Below are the code and all the weights of a small trained network. Each question names an input and a target symbol and asks about switching units off, where a switched-off unit gives its printed mean instead of its output.

import numpy as np


def w(rows, s, z=0):
    codes = np.array(rows[::2]) - 128.0
    scale = np.full(codes.shape[1], s)
    scale[-1] = z or s
    return codes * scale


def norm(h):
    return h / np.sqrt((h * h).mean(-1, keepdims=True) + 1e-5)


def f(y):
    return np.maximum(y, 0)


def softmax(a):
    e = np.exp(a - a.max(-1, keepdims=True))
    return e / e.sum(-1, keepdims=True)


def log_softmax(a):
    a = a - a.max(-1, keepdims=True)
    return a - np.log(np.exp(a).sum(-1, keepdims=True))


def net(x, mask):
    ids = ['ΔΦαβεζτ'.index(c) for c in x.split()]
    T = len(ids)
    res = E[ids] + P[:T]
    u = 0
    for l in range(2):
        r = norm(res)
        for j in range(2):
            rows = slice(2 * j, 2 * j + 2)
            q, k, v = (r @ M[l][rows].T for M in (Q, K, V))
            z = softmax(np.where(np.tri(T) > 0, q @ k.T / 2**0.5, -1e9)) @ v
            o = O[l][rows]
            res = res + np.where(mask[u + j], z, o[:, -1]) @ o[:, :-1]
        u += 2
        y = f(norm(res) @ A[l][:, :-1].T + A[l][:, -1])
        res = res + np.where(mask[u : u + 8], y, B[l][:, -1]) @ B[l][:, :-1]
        u += 8
    return log_softmax(norm(res)[-1] @ U[:, :-1].T + U[:, -1])


Q, K, V, O, A, B = {}, {}, {}, {}, {}, {}
E = w([
[147,108,162],'Δ',
[128,42,81],'Φ',
[142,118,138],'α',
[174,200,4],'β',
[153,119,90],'ε',
[154,158,139],'ζ',
[162,206,45],'τ',
],0.024)
P = w([
[86,127,233],'0',
[143,83,2],'1',
[174,57,76],'2',
[182,76,94],'3',
[169,72,97],'4',
[146,53,101],'5',
[145,78,108],'6',
[141,78,106],'7',
[141,90,122],'8',
[151,84,93],'9',
[127,62,101],'10',
[147,116,134],'11',
],0.0053)
Q[0] = w([
[197,252,127],'L0H1',
[196,37,139],'L0H1',
[244,143,94],'L0H2',
[67,67,191],'L0H2',
],0.011)
K[0] = w([
[96,166,193],'L0H1',
[216,173,60],'L0H1',
[194,2,177],'L0H2',
[50,136,186],'L0H2',
],0.009)
V[0] = w([
[189,96,111],'L0H1',
[178,180,75],'L0H1',
[48,2,118],'L0H2',
[34,232,214],'L0H2',
],0.0087)
O[0] = w([
[36,84,164,169],'L0H1',
[96,155,75,177],'L0H1',
[152,117,198,132],'L0H2',
[254,119,161,7],'L0H2',
],0.0087,0.015)
A[0] = w([
[104,119,137,3],'L0N1',
[70,1,189,133],'L0N2',
[56,70,138,107],'L0N3',
[209,225,230,119],'L0N4',
[107,166,99,178],'L0N5',
[149,155,73,46],'L0N6',
[154,123,80,110],'L0N7',
[195,168,91,55],'L0N8',
],0.0089,0.0038)
B[0] = w([
[123,215,144,128],'L0N1',
[242,181,18,217],'L0N2',
[130,217,78,253],'L0N3',
[56,148,2,135],'L0N4',
[83,81,97,239],'L0N5',
[157,109,170,142],'L0N6',
[26,131,187,146],'L0N7',
[157,230,206,134],'L0N8',
],0.0047,0.0056)
Q[1] = w([
[174,82,254],'L1H1',
[5,175,55],'L1H1',
[157,149,197],'L1H2',
[99,82,67],'L1H2',
],0.013)
K[1] = w([
[35,113,24],'L1H1',
[213,103,210],'L1H1',
[163,247,90],'L1H2',
[208,48,163],'L1H2',
],0.015)
V[1] = w([
[201,92,135],'L1H1',
[87,8,183],'L1H1',
[54,75,163],'L1H2',
[94,108,112],'L1H2',
],0.012)
O[1] = w([
[187,138,80,16],'L1H1',
[106,88,4,2],'L1H1',
[188,29,103,203],'L1H2',
[168,108,129,234],'L1H2',
],0.015,0.0052)
A[1] = w([
[127,8,127,253],'L1N1',
[134,179,93,27],'L1N2',
[134,130,140,54],'L1N3',
[209,226,86,106],'L1N4',
[150,65,110,126],'L1N5',
[122,124,128,91],'L1N6',
[180,107,183,138],'L1N7',
[46,104,178,121],'L1N8',
],0.013,0.0045)
B[1] = w([
[197,132,222,254],'L1N1',
[21,123,104,138],'L1N2',
[114,86,65,128],'L1N3',
[102,162,150,152],'L1N4',
[181,50,198,158],'L1N5',
[112,104,144,128],'L1N6',
[238,1,86,150],'L1N7',
[81,148,180,240],'L1N8',
],0.0086,0.0085)
U = w([
[250,201,147,184],'Δ',
[200,79,52,146],'Φ',
[113,182,154,45],'α',
[102,203,43,4],'β',
[1,89,116,222],'ε',
[76,179,126,102],'ζ',
[72,223,65,104],'τ',
],0.0087,0.003)

Each question gives the input, a string of symbols that net reads in full, and the target symbol t.
The units are the heads (2 rows each of Q, K, V and O) and the neurons (one row each of A and B). Each row of codes is followed by its name. A weight is (code - 128) times the scale printed after its matrix; where a second scale follows, it is the last column's (O, A, B and U).
mask holds one flag per unit, layer by layer, with each layer's heads first. A switched-off unit (its flag False) gives its mean, the last column of its rows in O or B, instead of its output. The means were averaged over made-up inputs and are rounded, as every weight is.
A unit's drop is (log p(t) with every unit on - log p(t) with that unit switched off) / (log p(t) with every unit on - log p(t) with every unit switched off).
The circuit of an input: a set's keep is (log p(t) with only the set's units on - log p(t) with every unit switched off) / (log p(t) with every unit on - log p(t) with every unit switched off). Starting from the 12 units with the biggest drops (on a tie, the unit counted first), units are removed one at a time, each time the one whose removal leaves the highest keep (on an exact tie, the one counted first), for as long as the keep stays at least 0.8.
circuit, biggest first: the units of the circuit, biggest drop first
unit that matters most: the unit with the biggest drop
k most important neurons: the k neurons with the biggest drops, biggest first
top k neurons in layer l: the k neurons of layer l with the biggest drops, biggest first
which heads matter: for each layer, one digit per head in row order, 1 if its drop is at least 0.15 and else 0, layers parted by /
drop when u is switched off: that unit's drop, to one decimal
input Δ α ζ, target τ: unit that matters most : L0H2
input Φ α ζ ζ, target Φ: which heads matter : 11 / 11
input α ε ζ ζ ε ε τ Φ ε, target τ: circuit, biggest first : (L0H1 L0H2 L1H2 L1H1)
input ζ ζ ε ζ ε ζ ε Φ ε τ ε, target Δ: circuit, biggest first : (L0H2 L1H1)
input Φ ε ε τ ε ε ε ζ Δ, target Φ: which heads matter : 11 / 10
input ζ ζ α, target Δ: 2 most important neurons : (L0N4 L1N7)
input Φ ζ ε ζ ε β ζ ε Δ ε ε, target Φ: circuit, biggest first : (L0H2 L1H2)
input α ε ζ τ τ Φ ε ε ζ, target τ: which heads matter : 11 / 11
input ζ ε τ ε, target Δ: circuit, biggest first : (L1H1 L0H2)
input ε ε α ζ ζ ζ β, target ε: circuit, biggest first : (L1H1 L0N2 L0N3)
input ζ α τ α ζ τ ε β, target Δ: which heads matter : 11 / 10
input ζ α β τ ε ζ, target Δ: 2 most important neurons : (L0N4 L1N7)
input α Φ α, target τ: top 2 neurons in layer 0 : (L0N3 L0N2)
input α ε Δ, target τ: 2 most important neurons : (L0N2 L0N3)
input Φ ζ ζ τ, target Φ: circuit, biggest first : (L1H2)
input Φ ε ε ε τ ε Φ ε τ, target Φ: drop when L1H2 is switched off : 0.2
input ζ ε ε ζ ε ε ζ ζ ε τ Φ β, target Δ: drop when L0N4 is switched off : 0.7
input ζ ε ε α Δ Φ ε ε ε ζ α, target Δ: drop when L0H2 is switched off : 0.9
